Below are the code and all the weights of a small trained network. Each question names an input and a class and asks about switching units off, where a switched-off unit gives its printed mean instead of its output.

import numpy as np


def w(rows, s, z=0):
    codes = np.array(rows[::2]) - 128.0
    scale = np.full(codes.shape[1], s)
    scale[-1] = z or s
    return codes * scale


def f(y):
    return np.maximum(y, 0)


def log_softmax(a):
    a = a - a.max(-1, keepdims=True)
    return a - np.log(np.exp(a).sum(-1, keepdims=True))


def net(x, mask):
    res = np.array(x, float).reshape(1, 4) / 4 @ E
    y = f(res @ A[0][:, :-1].T + A[0][:, -1])
    res = res + np.where(mask, y, B[0][:, -1]) @ B[0][:, :-1]
    return log_softmax(res[-1] @ U[:, :-1].T + U[:, -1])


A, B = {}, {}
E = w([
[161,44,47,55,226,182,198,246],'x0',
[69,215,115,251,115,249,229,162],'x1',
[61,164,160,51,44,46,237,205],'x2',
[27,14,254,190,174,115,105,169],'x3',
],0.0059)
A[0] = w([
[68,37,212,150,190,114,102,177,80],'N1',
[111,119,146,41,73,39,135,175,112],'N2',
[84,64,233,140,158,104,106,125,60],'N3',
[70,210,198,188,51,100,90,18,67],'N4',
[134,97,147,74,84,40,59,52,27],'N5',
[107,215,198,213,36,88,74,54,105],'N6',
[179,73,119,124,175,125,78,61,80],'N7',
[166,135,129,228,191,229,113,95,90],'N8',
[204,165,40,38,99,90,97,81,95],'N9',
[152,103,109,179,184,182,43,41,40],'N10',
[145,88,81,104,195,164,158,202,12],'N11',
[121,224,63,208,102,219,204,154,53],'N12',
[42,143,154,73,41,41,205,192,113],'N13',
[164,35,116,22,169,50,76,108,45],'N14',
[87,32,208,109,165,71,70,145,106],'N15',
[126,86,76,118,195,198,184,215,170],'N16',
[182,76,102,136,168,111,45,93,99],'N17',
[54,165,172,88,67,95,232,187,43],'N18',
[140,63,61,84,191,163,179,219,64],'N19',
[168,75,96,173,222,198,42,72,251],'N20',
[47,160,115,238,106,234,189,160,69],'N21',
[93,180,132,238,112,253,195,127,56],'N22',
[62,111,195,209,154,175,158,176,105],'N23',
[231,225,22,65,85,146,140,98,59],'N24',
],0.0065,0.0027)
B[0] = w([
[36,188,40,213,188,129,141,40,203],'N1',
[171,126,197,53,125,180,223,121,195],'N2',
[97,149,57,198,181,114,139,49,190],'N3',
[205,26,52,215,42,192,69,186,247],'N4',
[227,63,124,77,165,74,102,213,198],'N5',
[196,31,54,212,43,169,74,176,253],'N6',
[163,123,190,53,152,144,189,125,187],'N7',
[153,149,216,50,107,194,220,104,215],'N8',
[60,196,54,185,211,45,117,49,213],'N9',
[133,115,172,80,89,218,223,86,210],'N10',
[165,51,58,228,44,186,71,192,176],'N11',
[166,138,134,91,237,1,103,120,229],'N12',
[146,135,186,84,119,230,223,79,230],'N13',
[233,73,147,84,165,38,74,212,212],'N14',
[62,196,66,169,228,47,121,57,204],'N15',
[154,52,74,198,41,151,65,180,215],'N16',
[171,118,201,66,135,133,191,127,195],'N17',
[138,124,182,76,114,233,226,81,211],'N18',
[164,40,70,207,33,193,101,166,200],'N19',
[109,162,195,92,71,199,215,83,254],'N20',
[199,144,131,71,214,4,98,158,241],'N21',
[233,117,174,39,198,40,142,194,241],'N22',
[86,168,81,158,205,53,135,61,212],'N23',
[34,205,28,215,194,136,160,17,223],'N24',
],0.0063,0.0077)
U = w([
[188,14,43,229,29,199,56,227,50],'0',
[205,125,172,45,237,19,108,198,101],'1',
[32,223,29,221,228,110,152,32,48],'2',
[144,139,243,28,77,242,251,98,40],'3',
[110,142,150,120,111,138,125,153,228],'4',
[18,255,230,100,35,111,37,231,3],'5',
[8,224,233,88,59,137,18,227,3],'6',
],0.0075,0.0065)

Each question gives the input, the list of numbers given to net, and the class t.
The units are the neurons (one row each of A and B). Each row of codes is followed by its name. A weight is (code - 128) times the scale printed after its matrix; where a second scale follows, it is the last column's (A, B and U).
mask holds one flag per neuron, in row order. A switched-off neuron (its flag False) gives its mean, the last column of its row in B, instead of its output. The means were averaged over made-up inputs and are rounded, as every weight is.
A unit's drop is (log p(t) with every unit on - log p(t) with that unit switched off) / (log p(t) with every unit on - log p(t) with every unit switched off).
The circuit of an input: a set's keep is (log p(t) with only the set's units on - log p(t) with every unit switched off) / (log p(t) with every unit on - log p(t) with every unit switched off). Starting from the 12 units with the biggest drops (on a tie, the unit counted first), units are removed one at a time, each time the one whose removal leaves the highest keep (on an exact tie, the one counted first), for as long as the keep stays at least 0.8.
units of the circuit, in order: the units of the circuit, biggest drop first
unit that matters most: the unit with the biggest drop
k most important neurons: the k neurons with the biggest drops, biggest first
drop of u: that unit's drop, to one decimal
input [6,7,-8,-7], class 3: unit that matters most : N8
input [8,-1,4,8], class 0: 3 most important neurons : N19, N16, N11
input [-4,3,-2,4], class 0: 4 most important neurons : N4, N6, N24, N9
input [-5,-5,7,5], class 3: 3 most important neurons : N13, N2, N18
input [-6,3,6,0], class 0: 4 most important neurons : N4, N6, N20, N8
input [1,-5,3,7], class 2: 2 most important neurons : N1, N15
input [3,2,4,4], class 2: units of the circuit, in order : N1, N23
input [-8,4,-3,6], class 0: 2 most important neurons : N4, N6
input [-1,7,-6,7], class 1: 3 most important neurons : N22, N21, N24
input [-6,8,-7,1], class 1: 3 most important neurons : N22, N21, N12
input [8,6,0,1], class 0: 2 most important neurons : N16, N19
input [-4,-3,2,-5], class 2: 3 most important neurons : N9, N24, N16
input [1,-7,8,7], class 3: 4 most important neurons : N13, N2, N18, N21
input [-5,-2,-3,6], class 2: units of the circuit, in order : N1
input [4,4,-2,-7], class 2: drop of N24 : 1.4
input [3,-6,6,8], class 2: drop of N3 : 0.1
input [-4,0,3,-7], class 2: drop of N24 : 0.2
